Below is a small trained network, with its code and all its weights. Each question gives an input and a target symbol and asks what happens when units are switched off, that is, made to give their printed mean instead of their output.

import numpy as np


def w(rows, s, z=0):
    codes = np.array(rows[::2]) - 128.0
    scale = np.full(codes.shape[1], s)
    scale[-1] = z or s
    return codes * scale


def softmax(a):
    e = np.exp(a - a.max(-1, keepdims=True))
    return e / e.sum(-1, keepdims=True)


def log_softmax(a):
    a = a - a.max(-1, keepdims=True)
    return a - np.log(np.exp(a).sum(-1, keepdims=True))


def net(x, mask):
    ids = ['αβγδεζθλμξφψω'.index(c) for c in x.split()]
    T = len(ids)
    res = E[ids] + P[:T]
    u = 0
    for l in range(3):
        r = res
        for j in range(2):
            rows = slice(2 * j, 2 * j + 2)
            q, k, v = (r @ M[l][rows].T for M in (Q, K, V))
            z = softmax(np.where(np.tri(T) > 0, q @ k.T / 2**0.5, -1e9)) @ v
            o = O[l][rows]
            res = res + np.where(mask[u + j], z, o[:, -1]) @ o[:, :-1]
        u += 2
    return log_softmax(res[-1] @ U[:, :-1].T + U[:, -1])


Q, K, V, O = {}, {}, {}, {}
E = w([
[172,105,160,119,22,43,109],'α',
[57,82,54,185,107,218,164],'β',
[199,126,137,127,230,52,202],'γ',
[81,240,146,141,96,110,197],'δ',
[164,27,122,113,150,167,93],'ε',
[77,100,78,40,113,88,131],'ζ',
[91,188,209,74,129,95,55],'θ',
[108,156,216,77,147,251,227],'λ',
[239,136,118,181,118,143,226],'μ',
[188,169,198,227,105,109,93],'ξ',
[169,217,53,63,125,164,147],'φ',
[133,143,74,200,164,89,59],'ψ',
[84,57,203,180,140,126,146],'ω',
],0.011)
P = w([
[60,121,146,125,173,173,103],'0',
[81,132,179,84,145,117,25],'1',
[98,128,166,97,146,101,27],'2',
[100,118,177,89,147,67,46],'3',
[118,97,153,125,157,50,61],'4',
[121,76,126,118,150,42,86],'5',
[113,66,129,146,148,30,115],'6',
[103,57,106,162,147,24,91],'7',
[93,45,85,179,101,7,102],'8',
[94,48,83,163,134,29,112],'9',
[116,71,115,155,157,38,118],'10',
],0.002)
Q[0] = w([
[165,109,83,137,123,19,199],'L0H1',
[137,132,105,150,157,250,246],'L0H1',
[154,132,142,109,90,34,118],'L0H2',
[172,207,83,203,149,179,229],'L0H2',
],0.022)
K[0] = w([
[177,194,83,85,76,84,249],'L0H1',
[101,106,125,157,69,247,116],'L0H1',
[102,141,135,162,92,186,90],'L0H2',
[100,1,209,139,195,88,130],'L0H2',
],0.023)
V[0] = w([
[133,192,122,201,117,167,24],'L0H1',
[129,117,122,148,255,91,119],'L0H1',
[139,99,164,135,223,112,134],'L0H2',
[148,195,79,130,149,115,153],'L0H2',
],0.0088)
O[0] = w([
[114,167,119,205,138,157,35,28],'L0H1',
[162,148,125,166,254,156,185,253],'L0H1',
[153,158,113,142,160,137,172,193],'L0H2',
[182,126,153,118,227,103,129,126],'L0H2',
],0.0063,0.0021)
Q[1] = w([
[216,222,8,44,87,138,74],'L1H1',
[81,227,113,105,60,176,91],'L1H1',
[121,87,67,174,85,170,163],'L1H2',
[220,101,145,144,195,59,242],'L1H2',
],0.017)
K[1] = w([
[73,251,26,14,202,16,83],'L1H1',
[104,244,82,107,100,164,128],'L1H1',
[118,29,118,165,139,137,134],'L1H2',
[146,186,14,166,83,64,212],'L1H2',
],0.016)
V[1] = w([
[85,233,23,122,108,17,191],'L1H1',
[1,62,142,105,222,20,91],'L1H1',
[231,60,205,140,144,110,140],'L1H2',
[60,111,183,63,229,37,89],'L1H2',
],0.01)
O[1] = w([
[115,80,55,131,236,25,170,1],'L1H1',
[80,68,218,79,219,155,27,253],'L1H1',
[224,108,207,128,82,160,108,241],'L1H2',
[43,162,194,78,154,156,3,115],'L1H2',
],0.0063,0.0028)
Q[2] = w([
[65,124,94,150,151,140,251],'L2H1',
[84,213,66,118,135,81,177],'L2H1',
[168,102,111,74,101,213,81],'L2H2',
[59,153,164,150,126,56,141],'L2H2',
],0.019)
K[2] = w([
[110,190,108,62,74,64,191],'L2H1',
[131,254,137,122,113,101,111],'L2H1',
[109,17,140,153,140,179,102],'L2H2',
[105,228,157,94,89,64,119],'L2H2',
],0.019)
V[2] = w([
[117,32,82,142,101,222,79],'L2H1',
[223,119,1,12,156,175,70],'L2H1',
[235,78,20,42,113,203,38],'L2H2',
[166,229,52,44,143,152,94],'L2H2',
],0.0088)
O[2] = w([
[190,105,113,116,130,253,70,240],'L2H1',
[201,219,11,69,83,122,103,32],'L2H1',
[233,154,44,69,104,208,51,142],'L2H2',
[141,254,59,78,77,77,153,5],'L2H2',
],0.0056,0.0024)
U = w([
[146,53,147,105,1,11,71,159],'α',
[34,77,21,179,70,164,137,198],'β',
[188,161,167,85,219,102,175,3],'γ',
[80,152,135,150,145,86,188,133],'δ',
[162,143,115,85,133,183,123,137],'ε',
[73,54,73,12,147,111,142,151],'ζ',
[82,214,182,98,111,109,95,85],'θ',
[79,182,167,72,74,197,222,118],'λ',
[218,75,98,174,146,98,197,116],'μ',
[163,197,175,253,63,78,84,116],'ξ',
[139,183,85,98,151,111,158,212],'φ',
[142,125,58,230,206,73,45,207],'ψ',
[106,96,166,136,158,163,160,86],'ω',
],0.0062,0.0043)

Each question gives the input, a string of symbols that net reads in full, and the target symbol t.
The units are the heads (2 rows each of Q, K, V and O). Each row of codes is followed by its name. A weight is (code - 128) times the scale printed after its matrix; where a second scale follows, it is the last column's (O and U).
mask holds one flag per head, layer by layer. A switched-off head (its flag False) gives its mean, the last column of its rows in O, instead of its output. The means were averaged over made-up inputs and are rounded, as every weight is.
A unit's drop is (log p(t) with every unit on - log p(t) with that unit switched off) / (log p(t) with every unit on - log p(t) with every unit switched off).
The circuit of an input: a set's keep is (log p(t) with only the set's units on - log p(t) with every unit switched off) / (log p(t) with every unit on - log p(t) with every unit switched off). Starting from all 6 units, units are removed one at a time, each time the one whose removal leaves the highest keep (on an exact tie, the one counted first), for as long as the keep stays at least 0.8.
circuit, biggest first: the units of the circuit, biggest drop first
most important unit: the unit with the biggest drop
which heads matter: for each layer, one digit per head in row order, 1 if its drop is at least 0.15 and else 0, layers parted by /
input α γ γ γ, target γ: circuit, biggest first => L0H1, L1H2, L1H1
input ω β ε ξ γ δ ε δ, target δ: most important unit => L1H1
input α μ ξ γ γ ψ γ ω ξ μ ψ, target μ: circuit, biggest first => L1H2, L0H1
input ξ ε ψ γ β, target ε: circuit, biggest first => L2H2, L1H2, L2H1
input α φ ζ ζ α γ ψ θ, target φ: circuit, biggest first => L0H1, L2H2, L2H1, L1H1
input ε θ δ ψ α μ ψ ξ γ ζ ψ, target μ: circuit, biggest first => L0H1, L1H2
input ξ ψ γ α ε ε, target ε: circuit, biggest first => L2H2, L2H1, L1H1
input ζ θ ψ γ δ θ γ, target δ: which heads matter => 00 / 01 / 11
input δ θ ω θ β ω ψ ξ θ ξ γ, target ω: circuit, biggest first => L1H1, L2H1, L2H2
input μ ε ξ ψ φ β α γ, target φ: which heads matter => 01 / 01 / 11
input ξ ψ γ ψ φ ξ θ ψ φ, target φ: which heads matter => 01 / 10 / 11
input ψ β ω γ α, target ω: which heads matter => 10 / 10 / 11
input λ ψ γ φ, target φ: which heads matter => 00 / 10 / 11
input λ θ ε λ λ γ, target ε: which heads matter => 00 / 11 / 11
input λ α ε γ ξ δ β θ, target δ: most important unit => L1H2
input ξ α φ ψ γ ξ, target φ: which heads matter => 10 / 11 / 11
input ψ ξ ε, target ε: which heads matter => 00 / 10 / 11
input δ β ε β, target ε: which heads matter => 01 / 01 / 11
input α ξ ζ α δ γ ψ, target δ: circuit, biggest first => L0H1, L2H2, L2H1, L1H1
input γ ξ λ ψ ω ψ ε α, target ε: most important unit => L0H1
input ε ω ζ ζ, target ζ: which heads matter => 10 / 10 / 00
input θ ω ξ ξ β ζ ψ γ δ ψ, target δ: which heads matter => 11 / 01 / 11
input γ α θ ω ψ θ, target ω: circuit, biggest first => L0H1, L2H1, L2H2, L1H1
input ζ ω λ μ μ β γ γ δ γ, target δ: circuit, biggest first => L1H2, L2H1, L2H2
input δ θ ψ γ θ ζ ω ζ, target ω: which heads matter => 11 / 10 / 11
